Below is a small trained network, with its code and all its weights. Each question gives an input and a target symbol and asks what happens when units are switched off, that is, made to give their printed mean instead of their output.

import numpy as np


def w(rows, s, z=0):
    codes = np.array(rows[::2]) - 128.0
    scale = np.full(codes.shape[1], s)
    scale[-1] = z or s
    return codes * scale


def norm(h):
    return h / np.sqrt((h * h).mean(-1, keepdims=True) + 1e-5)


def f(y):
    return np.maximum(y, 0)


def softmax(a):
    e = np.exp(a - a.max(-1, keepdims=True))
    return e / e.sum(-1, keepdims=True)


def log_softmax(a):
    a = a - a.max(-1, keepdims=True)
    return a - np.log(np.exp(a).sum(-1, keepdims=True))


def net(x, mask):
    ids = ['δεζηθλμξστφω'.index(c) for c in x.split()]
    T = len(ids)
    res = E[ids] + P[:T]
    r = norm(res)
    for j in range(2):
        rows = slice(2 * j, 2 * j + 2)
        q, k, v = (r @ M[0][rows].T for M in (Q, K, V))
        z = softmax(np.where(np.tri(T) > 0, q @ k.T / 2**0.5, -1e9)) @ v
        o = O[0][rows]
        res = res + np.where(mask[j], z, o[:, -1]) @ o[:, :-1]
    y = f(norm(res) @ A[0][:, :-1].T + A[0][:, -1])
    res = res + np.where(mask[2:6], y, B[0][:, -1]) @ B[0][:, :-1]
    return log_softmax(norm(res)[-1] @ U[:, :-1].T + U[:, -1])


Q, K, V, O, A, B = {}, {}, {}, {}, {}, {}
E = w([
[87,134,93],'δ',
[123,189,211],'ε',
[107,92,81],'ζ',
[93,220,238],'η',
[109,86,114],'θ',
[123,119,127],'λ',
[108,217,145],'μ',
[173,59,254],'ξ',
[113,89,117],'σ',
[139,164,231],'τ',
[113,61,83],'φ',
[78,104,100],'ω',
],0.0078)
P = w([
[161,103,21],'0',
[148,2,198],'1',
[114,133,30],'2',
[122,26,201],'3',
[91,149,32],'4',
[112,34,203],'5',
[82,157,32],'6',
[113,31,207],'7',
[83,151,32],'8',
],0.0051)
Q[0] = w([
[5,15,205],'H0',
[221,188,73],'H0',
[2,80,212],'H1',
[144,207,28],'H1',
],0.0073)
K[0] = w([
[27,113,96],'H0',
[248,154,160],'H0',
[115,201,125],'H1',
[166,97,143],'H1',
],0.011)
V[0] = w([
[75,213,67],'H0',
[130,246,121],'H0',
[116,216,95],'H1',
[3,207,193],'H1',
],0.0058)
O[0] = w([
[95,253,166,122],'H0',
[53,199,131,4],'H0',
[115,11,102,122],'H1',
[231,51,109,179],'H1',
],0.0039,0.0022)
A[0] = w([
[144,173,49,41],'N0',
[54,142,158,198],'N1',
[84,98,49,59],'N2',
[8,2,134,4],'N3',
],0.0065,0.0038)
B[0] = w([
[245,116,130,168],'N0',
[135,104,107,251],'N1',
[99,133,187,212],'N2',
[147,184,217,229],'N3',
],0.011,0.0026)
U = w([
[125,128,102,254],'δ',
[118,189,132,188],'ε',
[132,59,73,184],'ζ',
[99,188,155,107],'η',
[82,131,176,86],'θ',
[251,105,87,70],'λ',
[149,169,108,215],'μ',
[172,40,134,105],'ξ',
[100,138,164,110],'σ',
[220,208,197,58],'τ',
[56,28,123,58],'φ',
[20,134,129,158],'ω',
],0.023,0.0089)

Each question gives the input, a string of symbols that net reads in full, and the target symbol t.
The units are the heads (2 rows each of Q, K, V and O) and the neurons (one row each of A and B). Each row of codes is followed by its name. A weight is (code - 128) times the scale printed after its matrix; where a second scale follows, it is the last column's (O, A, B and U).
mask holds one flag per unit, heads first, then neurons. A switched-off unit (its flag False) gives its mean, the last column of its rows in O or B, instead of its output. The means were averaged over made-up inputs and are rounded, as every weight is.
A unit's drop is (log p(t) with every unit on - log p(t) with that unit switched off) / (log p(t) with every unit on - log p(t) with every unit switched off).
The circuit of an input: a set's keep is (log p(t) with only the set's units on - log p(t) with every unit switched off) / (log p(t) with every unit on - log p(t) with every unit switched off). Starting from all 6 units, units are removed one at a time, each time the one whose removal leaves the highest keep (on an exact tie, the one counted first), for as long as the keep stays at least 0.8.
units of the circuit, in order: the units of the circuit, biggest drop first
most important unit: the unit with the biggest drop
top k neurons: the k neurons with the biggest drops, biggest first
which heads matter: for each layer, one digit per head in row order, 1 if its drop is at least 0.15 and else 0, layers parted by /
drop of u: that unit's drop, to one decimal
input τ ε τ λ τ τ τ τ, target ξ: units of the circuit, in order : (H1, N3)
input τ ω σ φ ζ θ τ μ, target ξ: most important unit : N3
input λ ω ω, target ω: which heads matter : 01
input λ ω ζ φ ζ θ ω λ, target τ: which heads matter : 00
input θ φ ε, target ε: which heads matter : 00
input τ τ ε, target ε: which heads matter : 10
input τ λ τ η, target ξ: units of the circuit, in order : (H1, H0, N3)
input τ ζ ω λ ζ ω τ τ, target ξ: units of the circuit, in order : (N3, H1)
input ω σ τ φ λ, target λ: top 3 neurons : (N0, N3, N1)
input ξ λ τ ξ τ ε ω θ λ, target λ: which heads matter : 01
input δ τ λ φ τ μ, target ξ: top 3 neurons : (N3, N2, N1)
input τ δ φ ω θ ε ω λ, target τ: drop of N3 : 1.0
input ξ ξ ω, target ω: drop of N2 : 1.2
input τ τ σ ζ τ τ τ ε, target ξ: drop of N2 : 0.1
input ξ τ ξ ω τ ω, target ξ: most important unit : H1
